Below are the code and all the weights of a small trained network. Each question names an input and a target symbol and asks about switching units off, where a switched-off unit gives its printed mean instead of its output.

import numpy as np


def w(rows, s, z=0):
    codes = np.array(rows[::2]) - 128.0
    scale = np.full(codes.shape[1], s)
    scale[-1] = z or s
    return codes * scale


def norm(h):
    return h / np.sqrt((h * h).mean(-1, keepdims=True) + 1e-5)


def f(y):
    return np.maximum(y, 0)


def softmax(a):
    e = np.exp(a - a.max(-1, keepdims=True))
    return e / e.sum(-1, keepdims=True)


def log_softmax(a):
    a = a - a.max(-1, keepdims=True)
    return a - np.log(np.exp(a).sum(-1, keepdims=True))


def net(x, mask):
    ids = ['αδζηθλμξπσψω'.index(c) for c in x.split()]
    T = len(ids)
    res = E[ids] + P[:T]
    r = norm(res)
    for j in range(2):
        rows = slice(2 * j, 2 * j + 2)
        q, k, v = (r @ M[0][rows].T for M in (Q, K, V))
        z = softmax(np.where(np.tri(T) > 0, q @ k.T / 2**0.5, -1e9)) @ v
        o = O[0][rows]
        res = res + np.where(mask[j], z, o[:, -1]) @ o[:, :-1]
    y = f(norm(res) @ A[0][:, :-1].T + A[0][:, -1])
    res = res + np.where(mask[2:6], y, B[0][:, -1]) @ B[0][:, :-1]
    return log_softmax(norm(res)[-1] @ U[:, :-1].T + U[:, -1])


Q, K, V, O, A, B = {}, {}, {}, {}, {}, {}
E = w([
[80,41,5,233,145,43],'α',
[37,210,46,180,122,139],'δ',
[75,181,134,111,103,187],'ζ',
[172,69,120,193,110,142],'η',
[93,203,186,107,129,183],'θ',
[97,178,147,188,200,88],'λ',
[111,84,47,174,111,149],'μ',
[111,23,156,102,221,118],'ξ',
[167,102,177,222,123,142],'π',
[30,84,121,192,132,136],'σ',
[185,12,125,57,200,102],'ψ',
[196,165,82,138,195,98],'ω',
],0.021)
P = w([
[151,132,61,196,127,116],'0',
[155,132,64,216,138,140],'1',
[158,144,83,228,153,164],'2',
[159,152,87,217,170,192],'3',
[153,158,99,219,188,210],'4',
[146,148,91,220,203,228],'5',
[144,156,106,227,226,255],'6',
],0.009)
Q[0] = w([
[176,87,124,238,123,208],'h0',
[2,13,186,204,180,183],'h0',
[143,164,105,113,154,112],'h1',
[141,115,106,150,158,181],'h1',
],0.021)
K[0] = w([
[97,103,123,146,226,199],'h0',
[138,67,150,136,172,210],'h0',
[135,138,143,104,108,128],'h1',
[145,143,117,163,252,179],'h1',
],0.036)
V[0] = w([
[14,64,160,72,138,111],'h0',
[151,141,155,97,200,59],'h0',
[181,234,84,118,194,59],'h1',
[229,159,1,85,87,207],'h1',
],0.029)
O[0] = w([
[69,92,217,72,157,58,54],'h0',
[136,23,170,153,215,166,2],'h0',
[150,217,111,2,181,107,216],'h1',
[145,93,28,6,55,172,72],'h1',
],0.015,0.007)
A[0] = w([
[106,68,154,96,1,211,46],'n0',
[55,137,110,62,93,213,100],'n1',
[222,95,228,149,43,147,183],'n2',
[108,164,180,141,76,220,4],'n3',
],0.031,0.0033)
B[0] = w([
[179,186,157,138,127,5,210],'n0',
[59,21,176,151,128,174,251],'n1',
[183,131,152,63,69,156,208],'n2',
[96,126,186,128,173,163,202],'n3',
],0.028,0.011)
U = w([
[83,75,8,208,151,62,99],'α',
[112,94,73,59,133,163,142],'δ',
[92,103,95,108,66,35,107],'ζ',
[197,119,167,128,43,178,81],'η',
[6,123,77,169,117,179,71],'θ',
[130,202,129,114,221,110,100],'λ',
[170,126,100,105,85,56,138],'μ',
[64,116,189,153,176,195,2],'ξ',
[123,152,143,197,111,161,254],'π',
[54,156,207,103,82,65,146],'σ',
[167,52,171,130,187,123,163],'ψ',
[192,83,98,34,156,116,154],'ω',
],0.014,0.0085)

Each question gives the input, a string of symbols that net reads in full, and the target symbol t.
The units are the heads (2 rows each of Q, K, V and O) and the neurons (one row each of A and B). Each row of codes is followed by its name. A weight is (code - 128) times the scale printed after its matrix; where a second scale follows, it is the last column's (O, A, B and U).
mask holds one flag per unit, heads first, then neurons. A switched-off unit (its flag False) gives its mean, the last column of its rows in O or B, instead of its output. The means were averaged over made-up inputs and are rounded, as every weight is.
A unit's drop is (log p(t) with every unit on - log p(t) with that unit switched off) / (log p(t) with every unit on - log p(t) with every unit switched off).
The circuit of an input: a set's keep is (log p(t) with only the set's units on - log p(t) with every unit switched off) / (log p(t) with every unit on - log p(t) with every unit switched off). Starting from all 6 units, units are removed one at a time, each time the one whose removal leaves the highest keep (on an exact tie, the one counted first), for as long as the keep stays at least 0.8.
units of the circuit, in order: the units of the circuit, biggest drop first
k most important neurons: the k neurons with the biggest drops, biggest first
heads that matter: for each layer, one digit per head in row order, 1 if its drop is at least 0.15 and else 0, layers parted by /
drop when u is switched off: that unit's drop, to one decimal
input α α π π ζ δ, target θ: 3 most important neurons	n1, n2, n3
input π λ π θ θ ω, target δ: heads that matter	01
input ζ π α, target π: units of the circuit, in order	h0
input ω ξ λ μ, target λ: heads that matter	01
input ζ π ζ σ δ δ, target θ: units of the circuit, in order	h1, n2
input π π α σ θ η, target σ: heads that matter	10
input ζ ψ ζ, target ψ: 2 most important neurons	n1, n0
input δ ζ η, target μ: drop when n2 is switched off	0.0
input ζ η δ ω σ π, target ω: heads that matter	01
input ζ π ω ω α, target δ: drop when h0 is switched off	0.0
input ζ ω σ μ ζ σ, target δ: drop when h1 is switched off	0.9
input ω ξ θ η π, target ψ: drop when n0 is switched off	0.1
